Each row is followed by roughly how far along a hidden order it lies, from 0 to 20. A new part has a new order.
In the rows, 100 means zero.
[104 105 105  92  99  98 101  80 109  91 108  90  90  82  93 135 112 103
  93]
12
[102 110 103  92  85 111 100  89  98 102 104  96  96  80  75 134 153 103
  89]
2
[102 103 103  92  85 107 103  94 104  87 100  92  94 112  84 120  99 100
  94]
8
[103 101  90 108  99 101 103 100  97  89  99  93  97  94  97 107 108 101
  99]
13
[ 99 117  84  64  94 113 100  78 114  77 101  81 118  41  85 114 200  91
 101]
5
[ 99 101 101  88  93 105  99  97 120  71  96  91 110 112  95  97  99  95
 105]
10
[101 108 101  87  86 109 100  95 113  92 102  91  97 108  81 114 136  94
  97]
4
[100 100  95  87  95 106  99  92 121  64  97 100 117 105 104 109 118  97
 105]
17
[ 98 104  94  80  85 115 101  75 113  71  99 109 133  94  87 127 150  99
 103]
13
[ 99  94  96 103 107  97  93 123  80 111  96  95  84 107 111  73  51 105
 104]
9
[ 97 102  93  89  88 111  99  90 123  84  96 107 128 123  92 107 109  92
 110]
12
[102  91  98  98  91 100 106  98  88  67  96  92  85 103  94 112  63 104
  98]
14
[103 100  99  95 107  95 106 118  79  77  96  74  70  78 108  97  99 100
  99]
12
[103 106  98  86 102  99  93 105  96 118 105  83  81  69 101  84 172 103
  97]
1
[101 111 103  98  97 102 101 107  87 120 101  87  81  80  89 103 139  98
  93]
3
[ 99 103  99 111  95 110  93 100  89 112 101 105 112  99  88 115  86 105
  96]
7
[100 108  98 101 100 102 101  97 113  94 103  89 105 100  90 117 114  95
 100]
10
[ 99  92 105 104  95 105  90 103 108  81  95 104 113 129 103  95  36 102
 108]
11
[ 98 108  92  96  98 104  98 125  87 108  96  91  93  86  94  76 121  96
 101]
3
[101 108  97  92  88 115  97  84  99 103 104  99 108  74  77 127 164 103
  94]
3
[101 111 109  96  86 110  95  93 107 101 104  94 101  92  79 122 157  99
  93]
1
[101  96 100  99 104  97 108 109 115  51  94  91  98 127 113  94  70  91
 111]
18
[102 102 103  97  96 101 110  88 115  65  99  93  98 108  94 129  97  99
  97]
17
[102 102  86 121 101  95 115  80  87 102 102  97 108  78  90 134 112 106
  88]
17
[102  96  97  83  92 104 109  99 102  71  95  87  90 101  97 107 102  98
 102]
12
[101 101  75 102 101 100 112  76 101 109 102  95 102  77  89 113 162 101
  94]
18
[ 99  96  90 110  91 103 107 100  91  64  94  94 104  99  98 108  99 105
  97]
13
[100 102 105  89  91 107  97  84 141  65 101 114 132 115  99 123 114  99
 106]
19
[101 103  85 114 102 101 104  84  96 118 102  98 104  95  90 109 112 101
  95]
13
[102 102 111 104  95 102  95 127  65 115  99  86  66  81  93  88  98 107
  89]
0
[ 98  98  88 123 101 101 100 107  93  96  97 102 117  96 103  99  80 102
 102]
13
[100 106  86 101 104  95  92 122 103 129 104  82  79  80 107  68 180  99
  99]
0
[103 102  90 106 107  93 114  92  93  81 100  78  81  76 102 114 123 100
  94]
16
[106  98  89 113 109  86 118  97  78  92 102  79  57  90 100 120  77 103
  89]
19
[101 103 101  88 100  96 106 123  98  69  96  81  74  96 107 102 112  94
 101]
9
[101 106  96 105 105  95  95 123 101 139 105  83  68  92 104  71 141  99
  98]
0
[101 107  98 107  99 100  97 109  89 132 104  92  83  92  90  99 108 103
  92]
3
[102 100  95  90  98 101 105 100 100  64  98  84  89  87  98 110 115  98
 101]
13
[101 103  88 113 102  96 106 120  79 121 100  87  83  85  98  82 119 103
  95]
6
[104 105 109  91  99  92 115 138 108  84  99  71  45 115 101  88 100  90
  99]
6
[103 103  97 100 103  98 111  93 106  66 100  84  87  93  97 126 110  99
  95]
18
[109 106  92 123 101  87 137  99  61  80 102  67  39  52  84 157 115 107
  71]
18
[ 97 104  91  93  93 115  91  81 102  85 100 113 140  88  86 118 144 101
 104]
12
[ 99 106  92  93  93 114  91  78  92 113 102 101 125  69  84 115 173 105
  98]
3
[ 98  91 112 109  95 107  85  96 107  74  95 104 123 122 106  99  57 105
 109]
11
[100 106 107  90  93 109 104  79 123  70 102 106 120  97  88 137 122  99
  99]
16
[ 99  95  92  86  94 107 111  89 114  45  91 102 120 105 103 106 101  94
 110]
19
[ 99 109 108 101  91 108  94 101 120 103 103  97 105 115  85 113 115  93
  99]
3
[101 114 100  93  95 104 104 113  83 137 102  85  72  73  83 104 132  99
  90]
1
[ 98 102  96  87  96 108  99  79 121  60  98 103 129  90  99 129 136  99
 103]
18
[104 109  93 109 102  92 106 109  79 132 107  75  60  52  93 102 190 106
  83]
2
[101  94  92  96 101  97 105 104  93  59  95  85  85 107 104  94  75  97
 107]
15
[101  96  83 104 108  91 108 115  87  89  96  86  76 105 108  82  70  97
 104]
15
[100 101  98 105 106 102  90 115  99 123 100  99 104  97 105  73 127  99
 107]
3
[ 97 107 101 102 100 109  84  96 120 116 102 107 129 113  94  94 132  94
 108]
4
[100 102 104 101  85 109  99  86 111  92 103 110 109 120  82 137  95 100
  97]
11
[ 98 104  99  93  85 114  91  94 105  96  99 102 115 103  83 105 125  99
 101]
2
[101 106  94 112 102  94  92 127 102 142 107  85  72  94 103  76 146 101
  95]
0
[100 107  92 114 101 103  97  75 103 122 106  97 112  91  88 115 134 103
  92]
10
[102 115 100  84 101 100 104 109  88 111 101  70  69  65  91  96 188  95
  94]
0
[101 105 112  85  93 105  97 104 105  83  99  85  92 106  93 100 113  96
 101]
5
[100 110 101 112 100 103  96  81  99 132 107  91 105  81  87 110 157 104
  90]
4
[101 110 105  94  95 106 102  96 105  87 100  86 102  94  89 113 131  95
  95]
6
[102 100 106  86  94 104 104 110 105  79  97  85  91 108  97  99 104  97
 102]
7
[100  97 105 101  98 100  98 105 103  77  96  90  94 107 103  99  80 100
 103]
10
[ 98 105  94  91  92 110 104  82 131  71 101 110 121 109  90 122 140  92
 113]
17
[ 97 102  88  79  87 114  95  79 117  61  96 105 134  96  92 109 157  97
 106]
13
[100 103  93 124 108  92  99 125 103 132 103  89  77 105 107  76 101  99
  98]
6
[ 97 106  92 101  97 109  93 110 103 111  99 104 114 106  93  87 103  94
 105]
5
[101 105  99  85  94 103 112  78 125  57  99  99 117  89  97 130 147  96
 100]
20
[102  96  98 100 100  98 110  98 112  54  95  90  95 115 110 106  77  95
 106]
20
[102 105 110  94  98 104  97  88 110  89 103  95 102  92  94 123  90 102
  97]
12
[ 99 108 103 112 102 105  93  94 108 124 104 100 116 107  92 106  97  99
 101]
5
[100 111  89  93  93 100  99  99  79 134 105  83  78  61  86  98 165 102
  88]
0
[ 97 105 108 104  86 114  89  91 129  97 103 117 133 119  87 114 111  98
 104]
6
[ 99 102  90  97  89 108 110  80 108  58  99 113 121  91  87 137 129  99
  98]
20
[104 100 100 112 109  94 112  90  99  89 103  87  78  91 102 125  73 102
  94]
19
[100 109  86 109 103 100 111  77 110 112 103  88 108  75  94 108 186  99
  94]
12
[ 97 108  87 100  99 109  91  82 107 120 102  99 128  81  94  97 176 100
 101]
6
[100 111 105  82  96 108  92  96 106 100 102  90 101  78  90 107 150  95
  99]
3
[101 105 105  81  94 106 107  99 118  68  97  82  88 107  94 101 122  92
 103]
8
[100  98  95  98 101 105  96  84 112  70  99 103 118  88 105 118 109 105
 104]
18
[100 110  77  91  98 109 110  68  96  88 101  92 112  54  90 121 200 102
  95]
15
[100 110 109  80  90 109  97 101 106  93  98  83  95  87  88 102 169  94
  97]
1
[102 104  95  82  97 100 103 112  98  67  96  77  84  83 104  90 159  97
 104]
8
[100  95 105 104  92 106 102 101 109  74  94  97 105 129  96 102  45  96
 106]
11
[101 107 101  85  85 109 104  95  94  82  98  82  93  92  83 121 144  97
  95]
4
[ 97  91  90  89  97 110  99 104 122  49  90 105 127 125 113  84  98  93
 120]
17
[100  95  88  91  95 101 110  96 122  54  93  96 105 118 106 100  87  91
 108]
20
[ 97 106  75  61  86 116 108  83 107  44  90  82 122  61  93  92 200  91
 108]
10
